Each row was made from one small tree. The marks that hang from a mark follow it in brackets, in alphabetical order. Every link used is in the known rows. Write each row's tree.
Each row is shifted at random along 5 fixed directions that mean nothing.
Known rows
kege[kabu[fesak] tunan]: [  33  -77  -16 -201 -124   60 -122  -82 -190   47   57  -53  -60 -280
 -148   57 -129  -95   62 -167 -173 -159   20  -84 -108  -51  -24  241
 -124   11   50  -30 -128  201  398  -90   56  111  223  145  205  -36
   32  -86]
dafere[fesak[kege[kabu]] rotub tozel vutemes]: [ 214 -152  116  288   29 -266 -307    2  -18 -280    0 -212 -169 -473
   13  165  110  -10  -52  152 -364  321 -489   -1 -193   48 -181  120
  227 -276 -201  -24  260   90   73 -119  156  173  211  554 -125  -63
   32 -385]
rotub[bufim[dafere vutemes] tunan[fesak kege]]: [ -68   68  -58 -198  -33   88 -141  -42 -276  297   30  -53   61  -96
  -40  164 -244 -196  134  -34 -147 -124 -147 -231   14   68 -474   29
   94  325   -7   42 -138  107  180 -122 -320  195  281 -418  208  -21
   54 -113]
kege[rotub[bufim[dafere[fesak vutemes] zuba[nafu]]]]: [ 347    5  391  196 -270 -244 -390 -212  288    3  -35 -341 -449 -187
   56 -137  -44   -7  226  412 -360  378 -231  -55 -122 -237 -230  184
  301 -247   32  -30  138  250  286  229  133   35  -21  369 -435  113
  241 -204]
kabu[kege[rotub] nafu[bufim vutemes] tunan[fesak]]: [ 346 -318 -256  152   20   25 -192   31  -28 -246   62 -206   33 -215
  252  123  -65   33  121  164 -490  195 -525 -451 -101  496  -60 -333
  245   45 -177 -131   31 -332  119 -143 -150  410  -84  326  332   -9
   21 -152]
kege[kabu[fesak nafu[bufim vutemes] tunan] rotub]: [ 392 -490  -43  -48   47    9 -112 -137   -6   93  167 -148  189  -34
 -251   63  -97  173   62  109  -10 -138 -290 -246 -201  349   81 -103
  -42  -64   24  121   18 -111  115 -171   65 -186  173  588  332  202
  247 -153]
nafu[bufim[fesak vutemes zuba[dafere[tozel]]] kabu]: [-304 -329  -55 -374  -33   93    8 -167 -268  473    9    0  434   -3
 -366  650  -13  -75  -15 -169  105 -281  -59 -131   86  209 -667  -59
   18  269  210   47 -207  121  334 -172   60 -218  278   54  387  -64
  -22   13]
tunan[fesak[kege[kabu[nafu]]]]: [-196    6  -68   10   -7  -15 -186   67 -121  245   44   49  166 -109
   98  110   -7 -125   94  -13 -186   43 -341 -323   86  160 -147 -377
  105  -33  -97  -65  -73   -1  147  -73 -159  335  -21 -179  179   -8
  -28   39]
kabu[fesak tunan[kege[rotub]]]: [  21 -232 -201   -6 -132   -7  -70   24 -156  -12  190   63  186 -215
  -47    3  123   27   44 -281  -38 -132 -164 -104  -71  169  -18  -57
 -147  102 -102   82  -73  -28  -37 -261 -103   92  182  109  364   19
  156   73]
kabu[fesak[kege[rotub[bufim[zuba[dafere]]]]] nafu tunan]: [  49 -468 -163 -101    7   -9  -30 -156 -238   44  199  104  261 -148
 -102  129   45  153  249 -343  -56 -100 -351 -109   38  189  -78  -89
 -200  178 -107  131 -152   40   76 -239   21   21  128  239  410  -12
  158   45]
tunan[fesak kege[kabu rotub[bufim[zuba[nafu]]]]]: [ -27   87 -271 -124 -240   75 -234   12 -310  -57  -53  -30  111 -373
   74  107  -50 -268   59  -81 -329   17 -226 -414   95  176 -226 -305
   79   56 -218 -105  -88 -108  176 -181 -104  545   91  -90  237  -71
  -92  -76]
fesak[kege[rotub[bufim[dafere[tozel vutemes] zuba]] tunan]]: [-128  296   -4   97 -190  -92 -212  119 -116  -43 -103  -16  -77 -440
  204  100  -60 -301  -26  -91 -331  196 -315  -19   91  -50 -354  -61
  118 -100  -28  -82  -76  -52  181  -29  -22  541   54   33   90 -287
    7 -123]
bufim[dafere[rotub tozel[kege]] zuba[vutemes]]: [  64  -45  114  328  -55 -267 -366   22  152  -41  -67 -173 -230 -322
  348  116  144 -243 -151  328 -472  288 -544  -68  -33   26 -319  -58
  413 -320   24  -53  161 -191  127   88  -16  236 -157  425  -49 -107
    0  -71]
kabu[kege nafu[vutemes]]: [  28 -349   87  152 -123  -57 -194  -22  179  113  156  -71    0   22
   74    4   25  204  172  -33   -3  118 -121   -4  -69   25 -209  -97
  -45   65   85   26   -3  125   56   10   71  -55  -21  175 -137  158
  187  -67]
fesak[kege[rotub[bufim] tunan]]: [  15  229  103   95 -218 -116 -129  101   51  236   24   28   80  -91
   -7 -122  -76  -36   82   18  120   79 -136  -51  -58   24 -188 -190
  -26 -136  104   83  -77  -97  -21  -36  -54  184   52   27   68   22
  303  -91]
kege[kabu[fesak nafu[bufim]] tunan]: [-190 -157  -93 -216 -145   65 -113  -49  -60  344  106   29  196 -211
 -119  175  -62 -104   64 -291  -39  -84  -54  -75   16   -7  -74 -115
 -110   67   73  -19 -165  192  319  -53  -17  127  163  -51  260  -26
    2  -29]
zuba[nafu[bufim[dafere] kabu] vutemes]: [-267 -342  -56 -247 -160   34  -41 -142   42  221   -5   13  132 -107
   11  331   53   -3   51 -249  -56   98  -12  -61   75  -94 -523   10
  106  247  128 -105  -60  193  185    8  220   29  134 -140   76 -131
  -92   75]
rotub[bufim[dafere fesak zuba]]: [-212  -37 -127  -39    7  -86 -144  -25 -275  171  -78   55  152 -133
  182  340  -87 -178  -61  -96 -134  -40 -340 -169  125  137 -357 -227
   83  104    1   25 -124 -124  101 -188 -223  121  106 -206  271 -184
  -75   91]
tunan[kege[kabu[nafu] rotub[bufim[dafere vutemes]]]]: [  58  174  111   71 -135  -68 -341  -33  123  391   84 -117   -5  -89
   41  -95 -102 -127   33  226 -136   89 -229 -260   -2    3 -237 -219
  154 -189  109   29   34   52  175  122  -42  138    4   30  -80  162
  176 -140]
tozel[kege[kabu[fesak tunan]] vutemes]: [  38 -148  -36  118  -31   34 -247   -3   92  167   25 -121 -129 -115
  282  -50 -117 -100   23  154 -262   54 -256 -282  -62  134 -175 -172
  175 -105   29  -99  116  -75  279   10 -247   55   58    3  -61   94
  -46  -96]
fesak[kege[kabu rotub[bufim] tunan]]: [  88   78   12  102 -330 -126 -179   93  -47   24  -13   46  -47 -349
   70 -169  -34  -22   68 -158   21  140 -103  -69  -94  -76 -190  -20
 -168 -149   55   56  -37  -53   81  -89  106  369  144  177   23  -86
  215 -159]
kabu[fesak[kege[rotub tunan]] nafu[bufim vutemes]]: [  55 -197   12    8 -259  -24 -165    4   97  -31   67  -85  -15 -180
  -26   81 -101   46  237  -96 -200  175 -214 -160  -11   83 -264 -118
   22  113  -63  -85  -44  194  293  -44   46  237   18  243   20  -37
  195 -133]
kege[kabu[nafu] rotub[bufim[dafere[tozel[vutemes]]]]]: [-143   37 -277 -175   70   57 -120  -73 -296  137  -21   22  214 -270
   67  220 -293 -149 -249 -138 -287  -31 -284 -140  192  132  -66 -241
  153    5  -36  -79  -30  -40  220 -121  -45  180  161 -107  313 -173
 -195  -70]
tunan[kege[kabu[fesak nafu]]]: [ 245   40  -73   49 -108   20 -360  -72  -46 -178   13 -166 -274 -289
  201 -100  -90 -116  114  178 -576  233 -247 -353 -111   32  -71  -49
  182 -129 -142 -183   35  113  389   -2  -12  393  -83  162 -106   36
  -89 -148]
bufim[fesak[kege[rotub]]]: [ -73  341  220  -63 -164 -103 -176  -72  -22  293   44  -73 -124  -40
 -176   -3 -156  -13  234   81 -166   28  -49 -279   49  -98 -264  123
  122  -58   81  -57  -65  412  373   75   42   44    2   92  -83   49
  246  -17]
kege[kabu rotub[bufim[fesak vutemes zuba[dafere]]] tunan]: [-305  103 -112 -252 -197   17 -108   12 -327  290  -55   33  207 -360
  -87  288 -158 -307  -86 -299  -53 -318  -99 -172  213   19 -418  -79
  -84   51  129   26 -187  -18  271  -95  -36  236  287  -28  424 -217
   41   12]
kabu[kege nafu[bufim vutemes]]: [ 147 -355   -6    5 -174   44 -123 -106   74  -67  111 -121   -4  -42
  -16  112  -68  258  224  -79  -90  179  -29  -66 -113   84 -262    1
  -48  201   45  -48  -36  163  208  -71  147  -14   52  226  -74   80
  131 -184]
bufim[zuba[dafere nafu[kabu] vutemes]]: [  97 -573  154  148 -346 -178 -309 -149  250 -185  -89 -125 -347 -287
  298   -7  293   21  166   25 -310  337 -139   10  -65 -270 -512  145
  127  -53   67  -78   73   58  179  138  304  207  -96  333 -315  -76
    5   79]
kabu[fesak kege[rotub[bufim]] nafu tunan]: [ 182 -175  -94 -117  -25   19 -135 -233  -84  169  239 -130   72 -113
  -97    7 -153  186  319  -74 -301   27 -277 -258  -17  172   58  -44
   29  102  -44  -12 -104  244  328  -55  -83   44   65  216  277  146
  149 -105]
kabu[fesak nafu[bufim] tunan]: [ 203 -571 -115  -82 -264  -18 -111 -226   -4 -257  152  -78 -170 -343
   -3  -31   60  261  297 -385 -348  270    7   17 -131 -153  -35  297
 -140  226 -112  -91  -84  439  360 -141  139  121  105  243   -4  -82
   21  -38]
fesak[kege[kabu[nafu[bufim[dafere vutemes]]] rotub[tunan]]]: [-120  -55   52  -33 -147  -67  -92   32  -85  397  125  103  171 -127
 -111   51  -32   18  100 -230  154  -65 -195  -90   48  -49 -340  -39
 -167    2  128  143  -67  128   72  -47  137   89  166  144  138  -26
  248  -40]
kege[rotub[bufim[vutemes]] tunan[fesak]]: [ 252 -149  -69  208 -204 -152 -224  134  -34 -244  -65 -134  -31 -310
  203  -76  -90  -67  -78  107 -207   51 -294 -230 -123  168 -158 -198
   93  -76  -89   19   44 -347  -79 -167 -209  368   77  195  199 -108
  152  -97]
bufim[dafere[rotub] zuba]: [  76  225  102   12  140 -119 -183  -54 -140   95  -33 -159 -121  -80
   89  213 -102 -289 -116  398 -398  -19 -456 -119   24  153 -121  -23
  371 -264   44  -48  -46 -145  249    5  -45   15 -126  317  159  -49
    7   14]
fesak[kege[kabu[nafu[bufim vutemes]] tunan]]: [ 242 -288  -15   55 -102    4 -132   36  -78 -156   22   -1  -20 -215
   10   18  -45   62  135 -118   -8   63 -147 -108 -212   93 -212   62
 -222   -6   27   46  -55 -109  117 -170  197  207  106  365   66  -47
  143 -218]
rotub[bufim[dafere] tunan[kege]]: [ 333  -20  -46  142 -160  -95 -262   -8  -40  -61  -42  -65 -261 -222
  267 -168 -112  -54   71  110 -207  286 -196  -77 -242  -46 -232   99
  101   47  -29   57   33 -109   11  -97 -160  295  123  -95 -113  -16
   92 -195]
kabu[kege[rotub[tunan[fesak]]]]: [ -60  -36  -77   17 -358  -68  -99   41 -118   63  121   24   -2 -263
   -8  -63   32   88  136 -280  -47   24  -15  -51   -7  -74 -155   77
  -97  132  -24   27  -52  181   72 -101    6  232  166   61   92  -17
  189   -3]
tozel[kabu kege vutemes]: [  14 -338 -176 -102  -38  149  -16  -95 -200  -48   19   28   27  -53
   52   63 -188   41  -56 -147    1 -132   60 -124  -80  104 -227   88
  -43  195    0  -35   49  -23  173 -253  -25 -259  238   69 -113   47
 -151 -110]
kabu[fesak[kege[rotub]] nafu]: [ 387 -467  -15  194   68 -140 -157  -64  -55 -196  168  -19  108    6
  -25  -53  -13  303  152   86  -69    6 -478 -265 -180  280   77 -180
  -76  -65 -164  142   72 -120  -88 -231   45  -69  -42  595  167  133
  259  -55]
bufim[dafere fesak vutemes zuba[nafu]]: [-264 -408   44   11   86 -127 -172  -32 -251   45   -8   24   60 -139
  145  456   68 -137   17 -208 -164 -282 -390 -222  188   -4 -620   91
  -67  144   49   77  -81    7   80 -111   73  -15   18  195  242 -237
   -5  228]

Write each row's tree
[ 219 -610  -21  355 -176 -282 -299   59  155 -288  -33 -100 -168 -269
  346  139  146   62  -11   33 -241  333 -445 -104 -113   85 -317  -99
   92  -35  -81    8  135 -161   -6 -130   87  176  -95  520 -136 -132
   86  -51] -> kabu[nafu[bufim[dafere[rotub] fesak zuba] vutemes]]
[ 298 -304   80  -81  189   52 -112 -230  -83  143  182 -195  168  207
 -237  247 -210  305  270  196  -61 -151 -230 -418 -160  324 -231  -24
    5  141   96   79  -47   69  217 -108   26 -307   32  417  212  225
  209 -187] -> kabu[kege nafu[bufim[fesak vutemes]]]
[ 144  144 -155 -199  -50  140  -14  -75 -281  -98  102  -42   12 -193
 -148  -17  -95  -76   47 -122 -216 -129   43  -85  -79   92  -16  189
  -32   63  -26  -44 -162   49  166 -182   32   85  138   96  275   -9
   64  -34] -> kabu[tunan[kege[rotub]]]
[ 302  -72  -72  374 -396 -221 -408  101   99 -407 -114 -151 -288 -413
  437 -193  110  -70   23  154 -386  372 -310 -303 -133   30 -359 -200
  152 -148 -149  -67  148 -250  -24  -99  -97  536  -69  282 -170  -90
   89  -83] -> tunan[kege[rotub[bufim[fesak zuba[vutemes]]]]]
[-191   42 -201   -8 -304  -36 -211   38 -122  226  -84  -11   -2 -313
  287   45 -136 -270  -26  -79 -275  107 -299 -257  137   50 -410 -342
  217   -8  -56 -106    0  -20  229  -96 -280  297  113  -51  -11  -86
 -131  -28] -> tozel[kabu[fesak] kege[rotub[bufim[vutemes zuba] tunan]]]
[ 257 -708 -143  -23  137   39  -63 -118 -114 -231  164  -73   65  -71
  -30  116  -37  189  123 -144 -185  -99 -267  -66 -152  250   12   50
 -103  189 -114   37  -62    3   65 -270  -22 -126  115  349  271   42
   66   -6] -> kabu[fesak nafu[vutemes] tunan]
[ -27  138  104 -175 -122  -22  -99 -139  -48  436   19  -32  -89  -22
  -72  -18 -241  -49  118  -16  -13   85   39  106  -52 -196 -237  180
   97  140  164   58 -130  276  207   25 -140  -40  228 -347  -43   31
  127  -84] -> rotub[bufim[dafere] tunan]
[-109    0  -76  -71 -141   46 -130  -38  -81   72  126   -5  -30 -215
   82   45  -66  -15  165 -264 -234   53  -36  -22   33  -94  -98   49
  -66  100   36  -93 -161  228  271   12   59  228  -23   -2   69  -50
   -2  -31] -> kabu[kege[tunan] nafu]
[-135 -185  -33   68  -74 -160 -149    6   87  160   14  -51   36 -219
   22   61  -14  -30 -283  -10 -120  150  -89  146   -9  -31 -143  -26
  245 -110   46  -45  118   74   91 -106  -42  -78  112  128 -117  -13
 -104  -84] -> dafere[rotub tozel[kabu vutemes]]
[-101 -171 -131  168 -175 -160 -196  103  -14   26   84   91   46 -234
  248  -46   43   21   98 -206 -217  189 -437 -144   91   21 -123 -339
   30  -16 -173  -21    2   65   -4 -101 -108  361  -68   82   84  -99
   75  105] -> kabu[fesak[kege[rotub[tunan]]] nafu]
[-173 -514 -103  264 -501 -164 -216   80  196   57   69   88  -73 -302
  306 -176  133   90  -40 -329   51  172  -53  -50   10 -144 -285 -102
  -69   64  -46    1  228  111   55 -111  -56   17  179  116 -371   14
   28   15] -> tozel[kabu[fesak] kege[rotub] vutemes]
[   7 -149 -252 -148 -231  -35 -142  -62 -226  103   29   24   80 -354
   19  -18 -186   -6   12 -290 -174   46 -196 -118   63  -22  -51 -158
  -40   63 -104    0  -59  142  161 -173  -70  272  240   38  200  -89
   -5  -53] -> kege[kabu[fesak nafu] rotub[bufim tunan]]
[ -27 -133 -172   40 -160  -80 -193   80  -60  226    0  -28   90 -230
  175   73   44 -154  -69  -38 -124   69 -244 -221  -46  154 -383 -231
  105  -39   52  -23  -45 -131   66 -137 -148  263  109    5  142  -46
  -11    3] -> nafu[kabu[tunan[kege[rotub[bufim[fesak vutemes]]]]]]
[  37 -427   65   25  -48  -31 -104   76   52  295   70  -26  197   90
 -125  189   -1    1   50   95  215 -121 -249  -92 -187  309 -346 -179
  -26   41  119  104  -45 -119   61 -158  -41 -110  175  242  124  157
  216  -91] -> nafu[kabu[fesak[kege[tunan]]] vutemes]
[-184 -206   33  -13  -82  -93 -221 -111  165   50  -65  -87  -58 -195
  182  276   32  -21   60  -59 -357  263 -187 -216   79 -113 -481   -2
  291  126   41 -157   64  174  194  101   91  202  -30 -109   17 -182
  -76   44] -> zuba[nafu[bufim[dafere[tozel] fesak]] vutemes]
[  92 -208  -97  -11  -52  -95 -118  -67 -241 -262    9  -80 -127 -480
  -91  188  -63  -55  -35 -174 -310  115 -181   57 -117   15 -203  346
   77   26 -162  -77  108  188  300 -228  137  106  263  346  -34 -140
 -110 -302] -> dafere[fesak[kege[tunan]] rotub tozel[kabu vutemes]]
[-116 -541  113  268  -39 -176 -317  -48  287  250  154  -79  103 -175
   66   97  208  119   -6  -54  -90  228 -299   48  -94  -44 -174 -125
  104  -42    6   63  148  197   20  -11  -31  -48  123  217 -191  135
  -18 -130] -> dafere[tozel[kabu[fesak kege nafu]] vutemes]
